What each symbol does to the items:
mur: x>ped, m>fov, e>sal, d>bab, b>keb
fos: x>sot, m>rok, e>duf, d>fep, b>rel
fav: x>ter, m>tez, e>ped, d>duv, b>sal
vif: x>rer, m>dom, e>tov, d>gor, b>niz
pef: x>niv, m>rel, e>pev, d>dem, b>gar
rer: x>bog, m>fif, e>tuv, d>kad, b>tir
kod: x>nar, m>bir, e>sek, d>kiz, b>tez
bir: x>fef, m>rav, e>kod, d>ped, b>ves
ref: x>pef, m>vok, e>pav, d>nas, b>tib
nub: x>mem, m>tir, e>tol, d>vif, b>gor
gen: x>mub, m>mem, e>gur, d>tuv, b>rom
pup: x>fil, m>zad, e>ren, d>des, b>mim
pid: x>tib, m>lev, e>gis, d>bof, b>bog
kal: x>keb, m>niv, e>puz, d>duf, b>gan
zet: x>rav, m>sal, e>zus, d>fov, b>rig
kop: x>sal, m>fum, e>keb, d>sot, b>puz
tov: x>tuv, m>vif, e>tir, d>zin, b>foz
zel: x>pid, m>gur, e>luk, d>mem, b>rer
luk: x>gis, m>zel, e>bog, d>gen, b>tuv
fad: x>vif, m>tak, e>tos, d>ren, b>gab
mem: x>bof, m>fet, e>gen, d>rer, b>kad
niz: x>tir, m>tos, e>foz, d>tak, b>pup
faz: x>rus, m>tib, e>bod, d>dav, b>lik
zin: x>rom, m>gor, e>dom, d>foz, b>fad
pib: x>gab, m>nar, e>tuf, d>big, b>ter
kiz: x>sud, m>ped, e>rav, d>tez, b>zus
sok: x>tuf, m>sek, e>ter, d>bir, b>ped
rom: x>zel, m>kad, e>fif, d>nub, b>vif
niv: x>kop, m>dip, e>kal, d>fos, b>fep
suf: x>bab, m>pep, e>sot, d>kal, b>duf
gur: x>lev, m>gen, e>zel, d>fet, b>fif
piz: x>zus, m>keb, e>rig, d>fum, b>suf
mub: x>dav, m>bof, e>lev, d>bep, b>zel
kad: x>gur, m>tol, e>rom, d>tir, b>dom
zun: x>pav, m>dav, e>tib, d>dig, b>gis
pav: x>pev, m>ref, e>gar, d>rad, b>faz
kek: x>les, m>ter, e>sud, d>sek, b>rav
pev: x>kal, m>pef, e>fep, d>zak, b>rus
gis: x>faz, m>pid, e>vod, d>mub, b>bep
des: x>tos, m>tek, e>gab, d>mim, b>tuf
duf: x>dov, m>fos, e>dip, d>gan, b>pef
zak: x>duf, m>dem, e>rel, d>rus, b>ref
zus: x>bir, m>zet, e>duv, d>mur, b>bab
rok: x>suf, m>gan, e>fos, d>pev, b>zak
bof: x>duz, m>sim, e>mub, d>bog, b>gur
tuv: x>bep, m>rer, e>fet, d>rom, b>nub
puz: x>piz, m>kal, e>pep, d>dip, b>rok
gan: x>pep, m>fep, e>rok, d>pef, b>dem
rav: x>big, m>kiz, e>bir, d>fav, b>duv
sus: x>zin, m>ren, e>tak, d>zad, b>tek
tib: x>gar, m>zun, e>faz, d>duz, b>vod
ren: x>gor, m>pup, e>sus, d>gab, b>tud
lik: x>nas, m>vod, e>dig, d>pid, b>bof
sud: x>mim, m>kek, e>big, d>sok, b>bir
dov: x>fov, m>sot, e>fum, d>pep, b>niv
tud: x>tak, m>mim, e>tek, d>bap, b>nar
pep: x>rig, m>puz, e>suf, d>niv, b>fos
vod: x>bod, m>gis, e>lik, d>lev, b>sim
tuf: x>zad, m>pib, e>bap, d>fef, b>kek
fep: x>puz, m>pev, e>gan, d>rel, b>buk
zad: x>foz, m>gab, e>pup, d>tek, b>les
rel: x>dip, m>zak, e>pef, d>buk, b>pav
fet: x>sim, m>tuv, e>mem, d>fif, b>tol
zum: x>tez, m>bab, e>fov, d>piz, b>fum
tol: x>gen, m>nub, e>kad, d>tov, b>zin
sal: x>kiz, m>mur, e>zet, d>zum, b>piz
rad: x>zak, m>nas, e>vok, d>faz, b>dav
tez: x>sok, m>ves, e>fav, d>zus, b>mur
bab: x>ves, m>rig, e>zum, d>keb, b>dov
fil: x>tol, m>foz, e>gor, d>tos, b>sus
fov: x>fav, m>zum, e>mur, d>rig, b>kop
mim: x>sus, m>les, e>tud, d>tuf, b>fef
nar: x>des, m>fef, e>pib, d>sud, b>sok
sek: x>pib, m>kod, e>sok, d>rav, b>fav
bap: x>pup, m>tuf, e>les, d>nar, b>sud
sot: x>zum, m>suf, e>dov, d>puz, b>dip
big: x>tud, m>sud, e>fef, d>ter, b>kod
sim: x>dig, m>bep, e>bof, d>luk, b>gen
tos: x>tov, m>fad, e>niz, d>sus, b>zad
ter: x>bap, m>sok, e>kek, d>kod, b>kiz
fif: x>luk, m>rom, e>rer, d>tol, b>tov
nas: x>dem, m>bod, e>rad, d>tib, b>duz
foz: x>nub, m>niz, e>fil, d>fad, b>ren
ves: x>sek, m>duv, e>tez, d>zet, b>fov
les: x>ren, m>bap, e>mim, d>pib, b>big
buk: x>rok, m>rus, e>dem, d>pav, b>rad
keb: x>zet, m>kop, e>piz, d>dov, b>pep
dem: x>fos, m>buk, e>zak, d>gar, b>vok
dav: x>ref, m>duz, e>zun, d>lik, b>pid
lev: x>zun, m>mub, e>pid, d>sim, b>luk
bod: x>buk, m>faz, e>nas, d>zun, b>dig
gor: x>kad, m>fil, e>zin, d>niz, b>tak
ped: x>kek, m>fav, e>kiz, d>ves, b>zet
bog: x>vod, m>luk, e>bep, d>gur, b>fet
rig: x>duv, m>piz, e>bab, d>kop, b>sot
tak: x>dom, m>sus, e>fad, d>pup, b>des
duz: x>vok, m>dig, e>dav, d>vod, b>lev
duv: x>kod, m>zus, e>ves, d>sal, b>zum
tir: x>fet, m>tov, e>nub, d>dom, b>fil
rus: x>gan, m>gar, e>buk, d>ref, b>nas
gar: x>fep, m>pav, e>rus, d>vok, b>bod
fef: x>tek, m>big, e>nar, d>kek, b>sek
vok: x>rel, m>rad, e>ref, d>bod, b>zun
dip: x>fum, m>duf, e>niv, d>rok, b>pev
dig: x>rad, m>lik, e>duz, d>gis, b>mub
gab: x>niz, m>des, e>zad, d>tud, b>bap
fum: x>mur, m>dov, e>kop, d>suf, b>kal
tek: x>fad, m>tud, e>des, d>les, b>pib
dom: x>fif, m>zin, e>vif, d>fil, b>tos
bep: x>lik, m>bog, e>sim, d>zel, b>mem

In the rows, zero is written as 23.

The rows follow the links: the fewer symbols apart two items are, the more alike their rows tend to be.

Rows of some items; one shown again gets a slightly different row:
rus
[ 19,  19,  13,  19,  18,  22,  22,  17,  11,  28,  38,  31,  23,  29,  25,  23,  19,  21,  26,  27,  21,  34,   8,  22,  26,  12,  35,  38,  35,  31,  22,  23,  28,  17,  25,  32,  28,  32,  24,   7,  21,  22,  13]
vok
[ 21,  17,  12,  24,  21,  14,  26,  18,  16,  33,  40,  29,  19,  26,  22,  24,  19,  21,  25,  26,  32,  36,  11,  15,  25,  12,  34,  34,  24,  31,  23,  23,  34,  17,  35,  28,  29,  39,  20,  17,  24,  20,  14]
vod
[ 26,  18,  26,  16,  10,  19,  30,  20,  28,  29,  27,  14,  22,  24,  42,  33,  27,  12,  24,  34,  17,  35,  21,  16,  17,  18,  15,  18,  12,  23,  29,  18,  34,  15,  20,   9,  17,  36,  23,  24,  21,  25,  23]
dem
[ 18,  21,  16,  16,  15,  26,  20,  17,   9,  24,  34,  30,  26,  28,  25,  24,  18,  20,  25,  28,  15,  35,   9,  23,  23,  13,  35,  36,  39,  28,  23,  21,  25,  16,  19,  33,  28,  29,  27,   5,  19,  22,  15]
pev
[ 20,  27,  21,  15,  14,  26,  21,  17,  14,  21,  26,  24,  31,  23,  25,  27,   9,  19,  24,  26,   9,  32,  11,  26,  15,  14,  34,  28,  40,  20,  25,  11,  21,  11,  17,  34,  26,  26,  30,  11,  13,  21,  22]
mub
[ 23,  21,  28,  18,   9,  29,  27,  23,  29,  27,  27,  16,  21,  23,  49,  26,  35,  13,  21,  36,  18,  31,  25,  21,  20,  17,  12,  17,  15,  34,  24,  25,  32,  22,  17,  11,  19,  29,  18,  15,  23,  22,  17]
dov
[ 24,  25,  18,  19,  40,  35,  23,  33,  23,  25,  33,  24,  20,  25,  25,  12,  20,  20,  12,  13,  19,  12,  24,  35,   8,  14,  24,  20,  26,  28,  21,  24,  18,  12,  39,  34,  18,  27,  14,  22,  13,  30,  22]
zet
[ 29,  13,  26,  11,  39,  21,  33,  29,  19,  17,  20,  27,  28,  29,  12,  33,  19,  21,  18,  16,  11,  19,  24,  22,  22,  27,  24,  32,  22,  10,  16,  18,  13,  16,  23,  25,  10,  25,  27,  34,  29,  33,  36]
tir
[ 26,  17,  22,  26,   5,  16,  15,  22,  27,  19,   9,  24,  36,  30,  24,  29,  21,  31,  32,  23,  27,  22,  23,  24,  33,  34,  19,  28,  14,  20,  19,  15,  22,  30,   1,  11,  30,  20,  26,  17,  32,  19,  28]
zun
[ 26,  16,  19,  22,  17,   8,  32,  17,  25,  33,  33,  17,  20,  22,  27,  32,  18,  16,  28,  28,  28,  38,  16,  13,  18,  16,  24,  22,  13,  23,  29,  15,  37,  14,  33,  16,  22,  42,  22,  29,  22,  21,  23]
kod
[ 21,  28,  29,  27,  42,  25,  29,  22,  17,  16,  21,  30,  16,  18,   6,  22,  29,  29,  16,  22,  27,  20,  28,  20,  35,  25,  29,  28,  33,  26,  13,  33,  13,  35,  30,  34,  20,  12,  26,  27,  31,  17,  24]
fef
[ 16,  33,  34,  20,  27,  34,  22,  21,  17,  16,  14,  24,  15,  14,  19,  20,  35,  21,  22,  31,  12,  17,  27,  20,  31,  30,  21,  21,  37,  18,  25,  37,  14,  34,  14,  24,  18,   4,  30,  25,  22,  28,  19]
des
[ 21,  30,  25,  32,  23,  18,  19,  21,  31,  24,  13,  17,  15,  13,  14,  16,  25,  23,  30,  21,  28,  13,  29,  21,  20,  36,  17,   9,  17,   7,  37,  29,  24,  29,  25,  15,  24,  13,  25,  42,  18,  29,  24]
lik
[ 26,  17,  26,  17,  12,  16,  31,  19,  27,  30,  28,  14,  22,  23,  40,  34,  24,  12,  26,  33,  19,  36,  20,  14,  17,  18,  18,  17,  12,  21,  30,  17,  35,  14,  23,   9,  17,  37,  22,  27,  22,  25,  23]
luk
[ 23,  27,  27,  29,  12,  28,  22,  24,  31,  25,  25,  18,  20,  21,  44,  20,  33,  22,  18,  30,  32,  28,  29,  24,  23,  16,  13,  14,  17,  44,  16,  26,  29,  29,  21,  19,  27,  24,  15,   8,  24,  10,  16]
faz
[ 25,  16,  16,  24,  20,   7,  31,  17,  23,  33,  35,  20,  20,  24,  22,  29,  17,  18,  26,  27,  32,  38,  15,  14,  19,  15,  27,  25,  15,  25,  28,  17,  37,  16,  36,  21,  26,  42,  21,  27,  24,  19,  20]
vif
[ 24,  14,  19,  25,   7,  19,  13,  24,  25,  20,  13,  27,  33,  34,  24,  26,  25,  30,  33,  22,  26,  18,  21,  25,  35,  35,  18,  31,  14,  20,  21,  20,  22,  30,   1,  10,  30,  19,  24,  16,  32,  26,  25]
lev
[ 24,  19,  28,  17,   9,  26,  26,  23,  28,  28,  27,  15,  21,  24,  48,  28,  33,  13,  22,  35,  17,  32,  24,  20,  19,  17,  13,  17,  15,  31,  27,  23,  33,  19,  17,  10,  18,  30,  20,  16,  21,  24,  18]
bog
[ 24,  25,  28,  27,  11,  28,  23,  24,  30,  25,  26,  18,  20,  21,  45,  21,  34,  22,  18,  32,  29,  29,  29,  24,  22,  16,  13,  14,  17,  44,  18,  27,  29,  28,  20,  17,  26,  24,  16,   9,  24,  13,  15]
gan
[ 21,  30,  23,  15,  17,  25,  21,  17,  17,  19,  24,  20,  31,  19,  23,  26,   7,  20,  23,  22,  10,  31,  13,  28,  11,  14,  32,  22,  39,  18,  26,   9,  20,  10,  19,  36,  25,  26,  30,  14,  11,  20,  25]

Each walk starts at a row. The symbols on each line, taken left to right, move it on to the next item.
Answer with the item's row; about right is enough.
---
[ 26,  16,  17,  22,  19,   6,  32,  17,  24,  33,  34,  18,  21,  23,  25,  31,  16,  18,  26,  27,  30,  38,  15,  13,  19,  16,  26,  22,  14,  23,  29,  16,  37,  16,  34,  19,  24,  42,  21,  28,  24,  20,  22]
b e b x e x	[ 21,  17,  12,  24,  21,  16,  25,  17,  14,  32,  40,  29,  19,  27,  22,  23,  20,  21,  26,  25,  30,  36,  10,  17,  26,  11,  34,  35,  27,  32,  23,  23,  33,  18,  32,  30,  29,  37,  21,  14,  23,  20,  13]
d e m x e	[ 19,  23,  17,  14,  14,  27,  20,  17,  10,  23,  32,  29,  27,  27,  26,  25,  15,  19,  26,  28,  13,  34,   9,  25,  23,  12,  35,  36,  40,  27,  23,  18,  25,  14,  17,  33,  27,  28,  28,   7,  18,  23,  17]
---
[ 18,  31,  32,  24,  37,  32,  24,  21,  15,  16,  20,  30,  14,  17,  12,  19,  34,  25,  17,  25,  22,  17,  28,  20,  35,  26,  25,  27,  37,  26,  17,  38,  13,  36,  23,  31,  20,   7,  27,  22,  28,  20,  19]
x d b m	[ 20,  30,  31,  26,  40,  27,  27,  21,  16,  16,  21,  30,  15,  18,   8,  21,  31,  27,  16,  23,  25,  19,  28,  18,  35,  25,  27,  29,  35,  26,  14,  36,  13,  36,  28,  34,  21,  11,  26,  25,  31,  17,  22]
d m d d x m e	[ 22,  28,  29,  27,  43,  22,  29,  22,  16,  16,  20,  29,  17,  18,   4,  24,  26,  29,  16,  20,  29,  20,  28,  18,  33,  25,  28,  29,  32,  25,  13,  31,  13,  34,  32,  35,  20,  13,  25,  28,  32,  17,  26]
---
[ 29,  17,  27,  16,  42,  17,  34,  26,  18,  16,  18,  27,  27,  26,   7,  33,  17,  24,  18,  15,  15,  21,  26,  19,  25,  28,  25,  31,  23,  11,  15,  18,  13,  20,  27,  26,  12,  24,  27,  37,  30,  27,  37]
b e b x b e	[ 25,  15,  20,  11,  39,  36,  26,  36,  19,  21,  29,  28,  23,  32,  26,  18,  25,  18,  14,  15,   8,  13,  24,  30,  15,  20,  23,  30,  24,  20,  19,  26,  16,  12,  28,  27,  11,  25,  18,  25,  22,  39,  26]
m b e x x e	[ 27,  21,  29,  23,  44,  16,  32,  24,  19,  16,  18,  27,  23,  22,   2,  31,  19,  27,  17,  15,  25,  22,  27,  17,  29,  26,  28,  30,  26,  16,  13,  22,  13,  27,  32,  31,  17,  20,  27,  35,  32,  19,  35]
---
[ 23,  22,  18,  18,  40,  37,  23,  35,  22,  24,  32,  25,  21,  27,  26,  12,  22,  20,  11,  13,  17,  12,  25,  34,  10,  15,  25,  22,  26,  28,  20,  25,  18,  13,  37,  33,  16,  25,  15,  23,  15,  31,  22]
x x e d d b b b	[ 24,  33,  22,  22,  29,  26,  22,  23,  25,  21,  26,  17,  26,  16,  19,  19,   7,  22,  18,  14,  19,  24,  21,  33,   4,  13,  29,  13,  31,  22,  25,  10,  20,  10,  34,  39,  24,  26,  23,  23,   8,  18,  27]
x e d m b x b	[ 23,  33,  20,  24,  31,  28,  23,  25,  25,  22,  26,  18,  25,  17,  20,  18,   8,  22,  16,  13,  21,  22,  23,  33,   3,  13,  28,  13,  30,  23,  24,  12,  20,  11,  37,  39,  24,  26,  20,  22,   8,  18,  26]
---
[ 17,  34,  33,  20,  23,  32,  21,  18,  20,  16,  11,  20,  17,  14,  20,  21,  33,  20,  24,  30,  11,  16,  27,  21,  27,  33,  19,  17,  34,  12,  30,  35,  15,  32,  12,  20,  18,   5,  32,  29,  21,  29,  21]
x e e d d	[ 19,  33,  31,  26,  21,  24,  20,  19,  27,  20,  10,  15,  17,  12,  17,  20,  26,  20,  28,  25,  18,  14,  28,  21,  22,  36,  17,   9,  23,   6,  36,  28,  19,  29,  18,  16,  20,  10,  29,  38,  17,  29,  26]
e d e x b b	[ 17,  34,  34,  21,  25,  34,  21,  19,  18,  15,  13,  22,  16,  15,  20,  21,  34,  20,  23,  31,  12,  16,  28,  21,  29,  31,  19,  20,  36,  14,  28,  37,  14,  34,  13,  23,  19,   4,  31,  27,  22,  28,  20]
---
[ 26,  15,  21,  20,  16,   9,  32,  17,  26,  32,  32,  16,  21,  23,  30,  33,  19,  15,  27,  30,  25,  38,  17,  13,  17,  17,  22,  20,  12,  20,  30,  15,  37,  14,  29,  15,  21,  40,  22,  29,  22,  22,  24]
m b m e x e m x	[ 20,  17,  12,  22,  19,  18,  24,  18,  12,  31,  39,  31,  20,  28,  23,  22,  20,  22,  26,  27,  27,  34,   9,  18,  27,  12,  35,  37,  30,  33,  22,  24,  32,  18,  30,  30,  29,  36,  22,  12,  24,  20,  13]
m d m b	[ 26,  16,  24,  18,  12,  14,  33,  18,  27,  31,  28,  15,  22,  24,  36,  34,  22,  13,  26,  33,  21,  37,  19,  14,  16,  18,  18,  18,  11,  21,  30,  15,  37,  14,  26,  11,  18,  38,  23,  28,  21,  24,  23]
---
[ 23,  28,  19,  23,  37,  32,  23,  31,  24,  24,  32,  22,  21,  20,  23,  13,  15,  22,  14,  12,  22,  15,  24,  35,   5,  13,  26,  16,  27,  27,  22,  20,  20,  12,  39,  37,  21,  26,  16,  23,  11,  24,  23]
d b m x m x m e	[ 23,  19,  18,  14,  40,  37,  24,  36,  20,  22,  32,  28,  21,  30,  26,  14,  25,  19,  12,  14,  12,  12,  24,  33,  12,  17,  23,  27,  25,  26,  20,  26,  18,  13,  32,  30,  13,  25,  15,  23,  18,  36,  22]
x b x d b	[ 25,  16,  19,  12,  41,  37,  25,  36,  19,  23,  30,  28,  22,  31,  26,  17,  26,  18,  13,  14,  10,  11,  23,  33,  14,  18,  23,  29,  24,  24,  19,  27,  17,  12,  29,  28,  11,  25,  17,  24,  20,  37,  24]
---
[ 28,  24,  27,  33,   8,  13,  18,  20,  34,  19,  11,  18,  33,  22,  24,  29,  18,  33,  28,  21,  36,  28,  27,  23,  28,  27,  18,  17,  14,  29,  15,  11,  23,  31,  13,  18,  33,  21,  23,  17,  28,   5,  29]
m e m e b	[ 25,  15,  21,  25,   5,  18,  13,  23,  27,  20,  11,  26,  35,  32,  25,  27,  23,  31,  32,  24,  25,  20,  22,  24,  35,  34,  19,  30,  14,  20,  20,  18,  22,  30,   0,  10,  30,  20,  25,  17,  32,  22,  27]
x m b b x e	[ 28,  21,  26,  30,   5,  14,  17,  18,  31,  18,   9,  20,  35,  24,  23,  31,  17,  32,  30,  22,  32,  26,  26,  24,  30,  30,  18,  21,  14,  25,  17,  11,  22,  30,   7,  16,  32,  21,  25,  18,  29,  10,  30]
